Below are the code and all the weights of a small trained network. Each question names an input and a class and asks about switching units off, where a switched-off unit gives its printed mean instead of its output.

import numpy as np


def w(rows, s, z=0):
    codes = np.array(rows[::2]) - 128.0
    scale = np.full(codes.shape[1], s)
    scale[-1] = z or s
    return codes * scale


def f(y):
    return y / 2 * (1 + np.tanh(0.7978845608 * (y + 0.044715 * y**3)))


def log_softmax(a):
    a = a - a.max(-1, keepdims=True)
    return a - np.log(np.exp(a).sum(-1, keepdims=True))


def net(x, mask):
    res = np.array(x, float).reshape(1, 7) / 4 @ E
    y = f(res @ A[0][:, :-1].T + A[0][:, -1])
    res = res + np.where(mask, y, B[0][:, -1]) @ B[0][:, :-1]
    return log_softmax(res[-1] @ U[:, :-1].T + U[:, -1])


A, B = {}, {}
E = w([
[130,128,129,129],'x0',
[1,158,210,131],'x1',
[127,129,129,128],'x2',
[172,38,197,94],'x3',
[189,216,181,92],'x4',
[135,150,177,246],'x5',
[128,128,128,129],'x6',
],0.0054)
A[0] = w([
[128,108,119,32,143],'N0',
[210,137,60,127,92],'N1',
[189,127,93,130,26],'N2',
[133,159,108,190,27],'N3',
[108,117,116,2,89],'N4',
[98,195,65,146,113],'N5',
[181,191,190,79,133],'N6',
[153,69,188,94,171],'N7',
[90,223,40,153,33],'N8',
[101,147,84,141,229],'N9',
[49,124,236,101,98],'N10',
[133,73,80,154,53],'N11',
[159,203,160,36,89],'N12',
[186,99,240,243,108],'N13',
[90,120,157,139,39],'N14',
[141,128,152,202,135],'N15',
[51,14,68,141,114],'N16',
[98,99,89,39,81],'N17',
[181,190,200,84,65],'N18',
[104,129,93,43,45],'N19',
[81,59,125,169,38],'N20',
[165,42,234,97,37],'N21',
[115,130,107,38,53],'N22',
[128,134,140,149,188],'N23',
[101,118,131,91,11],'N24',
[39,165,176,85,86],'N25',
[134,116,142,122,40],'N26',
[186,203,206,104,29],'N27',
[95,130,89,30,45],'N28',
[106,24,133,130,105],'N29',
[159,32,217,118,47],'N30',
[168,146,170,243,82],'N31',
[89,86,84,159,2],'N32',
[233,102,87,155,72],'N33',
],0.0091,0.0055)
B[0] = w([
[128,80,90,126,203],'N0',
[99,114,206,95,182],'N1',
[43,167,191,121,114],'N2',
[50,144,99,110,108],'N3',
[82,65,73,129,190],'N4',
[151,180,92,87,171],'N5',
[173,132,140,203,186],'N6',
[186,145,89,90,210],'N7',
[105,236,74,84,159],'N8',
[209,114,108,113,253],'N9',
[96,93,205,73,207],'N10',
[74,170,189,153,123],'N11',
[155,123,126,204,173],'N12',
[106,67,58,124,214],'N13',
[68,168,158,128,103],'N14',
[113,87,94,133,166],'N15',
[171,156,168,231,229],'N16',
[94,99,100,144,163],'N17',
[136,177,146,203,146],'N18',
[46,116,92,147,131],'N19',
[84,159,153,182,128],'N20',
[117,252,84,57,164],'N21',
[71,116,91,151,135],'N22',
[148,96,117,117,186],'N23',
[43,161,134,133,92],'N24',
[97,120,202,85,178],'N25',
[90,171,136,136,89],'N26',
[99,180,137,210,135],'N27',
[46,102,92,136,143],'N28',
[169,167,116,159,176],'N29',
[119,231,86,101,161],'N30',
[62,58,67,147,174],'N31',
[44,211,144,183,104],'N32',
[34,120,241,72,178],'N33',
],0.026,0.0037)
U = w([
[55,82,78,155,41],'0',
[115,240,97,76,127],'1',
[122,166,184,254,54],'2',
[76,117,235,82,37],'3',
[159,104,141,124,254],'4',
[156,106,140,124,226],'5',
[163,103,140,124,185],'6',
],0.0097,0.0058)

Each question gives the input, the list of numbers given to net, and the class t.
The units are the neurons (one row each of A and B). Each row of codes is followed by its name. A weight is (code - 128) times the scale printed after its matrix; where a second scale follows, it is the last column's (A, B and U).
mask holds one flag per neuron, in row order. A switched-off neuron (its flag False) gives its mean, the last column of its row in B, instead of its output. The means were averaged over made-up inputs and are rounded, as every weight is.
A unit's drop is (log p(t) with every unit on - log p(t) with that unit switched off) / (log p(t) with every unit on - log p(t) with every unit switched off).
The circuit of an input: a set's keep is (log p(t) with only the set's units on - log p(t) with every unit switched off) / (log p(t) with every unit on - log p(t) with every unit switched off). Starting from the 12 units with the biggest drops (on a tie, the unit counted first), units are removed one at a time, each time the one whose removal leaves the highest keep (on an exact tie, the one counted first), for as long as the keep stays at least 0.8.
circuit, biggest first: the units of the circuit, biggest drop first
k most important neurons: the k neurons with the biggest drops, biggest first
drop when u is switched off: that unit's drop, to one decimal
input [6,1,-6,5,-6,7,-5], class 0: most important neuron : [N13]
input [6,8,0,-8,2,6,-5], class 1: 4 most important neurons : [N8; N5; N33; N1]
input [-5,-8,3,0,7,1,-4], class 3: 3 most important neurons : [N33; N1; N16]
input [-1,-6,-1,-6,-8,6,-2], class 2: 3 most important neurons : [N16; N11; N32]
input [-6,-8,-4,-5,6,-6,7], class 3: circuit, biggest first : [N1; N33]
input [-2,-6,-7,-2,-7,-4,-6], class 2: circuit, biggest first : [N16; N11]
input [7,8,-3,-5,6,-2,1], class 3: 2 most important neurons : [N25; N10]
input [-7,-5,0,0,6,7,-6], class 0: circuit, biggest first : [N31; N13]
input [1,7,3,2,-5,5,3], class 3: 2 most important neurons : [N10; N25]
input [-3,-8,3,-7,1,5,-3], class 3: 2 most important neurons : [N33; N1]
input [5,-8,-3,-8,3,0,-7], class 1: 3 most important neurons : [N8; N5; N10]
input [-3,-7,7,-3,-1,-3,-3], class 3: 2 most important neurons : [N33; N1]
input [2,5,-5,6,-8,8,-1], class 0: 4 most important neurons : [N13; N31; N15; N6]
input [2,-7,-7,-3,2,-8,7], class 0: most important neuron : [N4]
input [5,7,-7,7,8,-5,4], class 2: 3 most important neurons : [N6; N12; N18]
input [1,8,8,1,7,-6,-3], class 3: 2 most important neurons : [N10; N25]
input [-7,0,5,-1,7,4,-1], class 2: 3 most important neurons : [N27; N18; N6]
input [-6,5,7,8,-1,-1,6], class 1: 2 most important neurons : [N21; N30]
input [-3,-8,5,-6,1,-4,4], class 3: drop when N33 is switched off : 0.3
input [-4,8,-1,2,1,-1,-7], class 3: circuit, biggest first : [N10]
input [4,-1,2,6,5,5,1], class 1: drop when N16 is switched off : 0.2
input [-8,6,-7,-4,8,-2,6], class 2: drop when N13 is switched off : 0.0
input [8,-2,8,-5,-1,8,7], class 0: drop when N31 is switched off : 0.3
